Here is a tiny trained network, its code and every weight. The questions are about switching its units off for an input and a target symbol, where a switched-off unit gives its printed mean instead of its output.

import numpy as np


def w(rows, s, z=0):
    codes = np.array(rows[::2]) - 128.0
    scale = np.full(codes.shape[1], s)
    scale[-1] = z or s
    return codes * scale


def norm(h):
    return h / np.sqrt((h * h).mean(-1, keepdims=True) + 1e-5)


def f(y):
    return np.maximum(y, 0)


def softmax(a):
    e = np.exp(a - a.max(-1, keepdims=True))
    return e / e.sum(-1, keepdims=True)


def log_softmax(a):
    a = a - a.max(-1, keepdims=True)
    return a - np.log(np.exp(a).sum(-1, keepdims=True))


def net(x, mask):
    ids = ['ΓΞαζημσφψ'.index(c) for c in x.split()]
    T = len(ids)
    res = E[ids] + P[:T]
    u = 0
    for l in range(2):
        r = norm(res)
        for j in range(2):
            rows = slice(2 * j, 2 * j + 2)
            q, k, v = (r @ M[l][rows].T for M in (Q, K, V))
            z = softmax(np.where(np.tri(T) > 0, q @ k.T / 2**0.5, -1e9)) @ v
            o = O[l][rows]
            res = res + np.where(mask[u + j], z, o[:, -1]) @ o[:, :-1]
        u += 2
        y = f(norm(res) @ A[l][:, :-1].T + A[l][:, -1])
        res = res + np.where(mask[u : u + 8], y, B[l][:, -1]) @ B[l][:, :-1]
        u += 8
    return log_softmax(norm(res)[-1] @ U[:, :-1].T + U[:, -1])


Q, K, V, O, A, B = {}, {}, {}, {}, {}, {}
E = w([
[165,112,191,130,45,81,149],'Γ',
[162,108,201,116,183,62,151],'Ξ',
[112,119,186,128,129,141,173],'α',
[80,150,27,138,180,165,124],'ζ',
[71,195,173,190,144,94,173],'η',
[151,179,144,68,106,183,123],'μ',
[153,128,168,118,130,250,163],'σ',
[234,104,186,187,159,174,58],'φ',
[44,218,153,137,165,125,192],'ψ',
],0.02)
P = w([
[171,66,126,4,164,92,97],'0',
[201,204,190,126,192,156,88],'1',
[234,197,136,199,173,152,153],'2',
[167,197,168,144,164,160,112],'3',
[169,200,171,145,162,137,122],'4',
[190,201,158,194,154,124,143],'5',
[166,192,135,181,180,156,115],'6',
],0.0037)
Q[0] = w([
[94,95,98,161,122,66,149],'L0H1',
[166,43,100,158,113,1,81],'L0H1',
[70,77,116,74,96,147,113],'L0H2',
[58,124,172,158,65,181,164],'L0H2',
],0.0081)
K[0] = w([
[121,112,116,134,119,179,168],'L0H1',
[115,94,129,86,111,85,166],'L0H1',
[106,254,138,134,76,120,164],'L0H2',
[99,127,128,68,93,130,148],'L0H2',
],0.0099)
V[0] = w([
[195,165,129,234,57,152,55],'L0H1',
[173,165,180,138,199,105,101],'L0H1',
[80,177,147,2,57,85,204],'L0H2',
[231,73,99,157,144,206,245],'L0H2',
],0.0062)
O[0] = w([
[109,118,77,140,160,159,2,152],'L0H1',
[79,156,220,162,166,154,67,251],'L0H1',
[204,188,93,115,182,30,248,140],'L0H2',
[113,152,93,87,253,7,64,253],'L0H2',
],0.0062,0.0036)
A[0] = w([
[145,2,219,156,123,216,43,110],'L0N1',
[123,69,135,99,200,249,159,96],'L0N2',
[164,128,242,154,133,92,104,149],'L0N3',
[142,87,116,119,84,88,109,71],'L0N4',
[70,118,40,134,101,163,133,139],'L0N5',
[179,151,108,136,83,168,77,149],'L0N6',
[198,163,195,12,247,218,97,194],'L0N7',
[113,193,154,163,169,170,68,249],'L0N8',
],0.0074,0.0019)
B[0] = w([
[154,212,144,135,140,117,184,185],'L0N1',
[140,177,93,130,216,97,149,174],'L0N2',
[96,76,107,176,129,172,98,236],'L0N3',
[59,68,71,93,191,156,31,141],'L0N4',
[144,72,172,82,171,103,84,142],'L0N5',
[94,148,129,77,27,112,125,148],'L0N6',
[101,92,27,217,135,61,149,254],'L0N7',
[111,190,135,225,2,93,156,209],'L0N8',
],0.0078,0.01)
Q[1] = w([
[108,122,110,76,162,160,64],'L1H1',
[114,115,157,2,107,181,96],'L1H1',
[137,140,119,184,98,73,109],'L1H2',
[52,132,158,158,150,74,154],'L1H2',
],0.0095)
K[1] = w([
[102,164,109,238,74,227,132],'L1H1',
[116,127,172,254,137,162,88],'L1H1',
[184,78,138,38,141,59,145],'L1H2',
[135,73,115,100,189,142,218],'L1H2',
],0.0085)
V[1] = w([
[187,215,136,82,155,178,232],'L1H1',
[170,70,63,70,127,1,142],'L1H1',
[19,45,73,131,182,193,60],'L1H2',
[112,129,56,138,3,176,30],'L1H2',
],0.0056)
O[1] = w([
[204,233,127,109,126,141,74,97],'L1H1',
[111,104,77,2,185,172,94,253],'L1H1',
[182,191,97,148,228,102,186,61],'L1H2',
[96,189,244,101,176,117,121,9],'L1H2',
],0.0086,0.005)
A[1] = w([
[72,155,22,59,145,128,2,255],'L1N1',
[188,115,43,205,132,152,161,132],'L1N2',
[129,63,182,43,144,137,96,137],'L1N3',
[218,37,220,167,195,104,97,172],'L1N4',
[181,178,87,91,193,168,139,104],'L1N5',
[92,105,101,171,128,97,112,104],'L1N6',
[71,47,208,119,152,161,113,105],'L1N7',
[172,65,248,111,49,120,90,122],'L1N8',
],0.0072,0.0029)
B[1] = w([
[122,123,228,91,103,118,140,252],'L1N1',
[98,105,149,97,135,210,64,255],'L1N2',
[254,128,147,156,162,151,168,169],'L1N3',
[188,251,123,101,168,98,147,202],'L1N4',
[105,143,125,118,70,171,76,154],'L1N5',
[131,128,134,112,129,64,80,215],'L1N6',
[80,112,125,176,132,149,94,177],'L1N7',
[122,192,116,112,178,220,71,193],'L1N8',
],0.0095,0.0064)
U = w([
[160,179,157,48,163,178,87,102],'Γ',
[183,134,82,130,194,2,103,116],'Ξ',
[128,49,54,184,152,183,161,73],'α',
[63,61,166,90,184,186,144,188],'ζ',
[106,139,188,216,112,132,113,70],'η',
[185,126,39,74,28,55,98,61],'μ',
[146,214,59,117,213,181,209,130],'σ',
[243,156,154,146,107,170,124,249],'φ',
[106,174,183,164,123,118,200,137],'ψ',
],0.0084,0.0017)

Each question gives the input, a string of symbols that net reads in full, and the target symbol t.
The units are the heads (2 rows each of Q, K, V and O) and the neurons (one row each of A and B). Each row of codes is followed by its name. A weight is (code - 128) times the scale printed after its matrix; where a second scale follows, it is the last column's (O, A, B and U).
mask holds one flag per unit, layer by layer, with each layer's heads first. A switched-off unit (its flag False) gives its mean, the last column of its rows in O or B, instead of its output. The means were averaged over made-up inputs and are rounded, as every weight is.
A unit's drop is (log p(t) with every unit on - log p(t) with that unit switched off) / (log p(t) with every unit on - log p(t) with every unit switched off).
The circuit of an input: a set's keep is (log p(t) with only the set's units on - log p(t) with every unit switched off) / (log p(t) with every unit on - log p(t) with every unit switched off). Starting from the 12 units with the biggest drops (on a tie, the unit counted first), units are removed one at a time, each time the one whose removal leaves the highest keep (on an exact tie, the one counted first), for as long as the keep stays at least 0.8.
units of the circuit, in order: the units of the circuit, biggest drop first
k most important neurons: the k neurons with the biggest drops, biggest first
top k neurons in layer l: the k neurons of layer l with the biggest drops, biggest first
heads that matter: for each layer, one digit per head in row order, 1 if its drop is at least 0.15 and else 0, layers parted by /
drop of u: that unit's drop, to one decimal
input μ φ Ξ ψ Γ, target Γ: units of the circuit, in order	(L1N8 L0N7)
input φ ψ Ξ, target η: units of the circuit, in order	(L0H2 L1H1)
input η μ ψ α, target α: units of the circuit, in order	(L0N8 L1H2 L0H2)
input ζ μ α Γ, target σ: heads that matter	00 / 01
input η Ξ Ξ ζ μ, target μ: top 2 neurons in layer 0	(L0N6 L0N7)
input Ξ μ ψ σ σ, target α: units of the circuit, in order	(L0N7)
input Ξ η σ, target α: 4 most important neurons	(L0N7 L1N4 L1N2 L1N8)
input Γ Γ σ α Ξ α, target ζ: units of the circuit, in order	(L1H1 L0N8)
input σ Γ ψ η α, target α: heads that matter	00 / 00
input ζ α ψ η Ξ σ, target σ: 3 most important neurons	(L0N2 L0N3 L0N1)
input η η φ ζ, target η: heads that matter	01 / 10
input Γ α η ψ Γ α, target ζ: 2 most important neurons	(L0N8 L0N7)
input Ξ ζ η, target α: top 2 neurons in layer 0	(L0N8 L0N1)
input σ α Γ, target Ξ: units of the circuit, in order	(L0H2)
input η φ Ξ φ σ, target η: 2 most important neurons	(L0N8 L1N4)
input Γ Ξ η α ψ Γ ζ, target ζ: top 3 neurons in layer 1	(L1N1 L1N4 L1N8)
input ψ ψ Γ, target φ: 2 most important neurons	(L0N7 L1N8)
input ψ Ξ η Γ Γ Γ, target φ: 2 most important neurons	(L0N7 L1N2)
input φ ψ Γ ψ Γ σ ζ, target η: top 3 neurons in layer 1	(L1N4 L1N1 L1N8)
input μ μ ζ, target Γ: most important neuron	(L1N1)
input μ η α Γ, target Γ: drop of L0N7	0.2
input Ξ Ξ Ξ ψ ψ μ, target α: drop of L0N7	0.3
input σ Ξ Γ Γ η ζ μ, target μ: drop of L0N8	-0.1
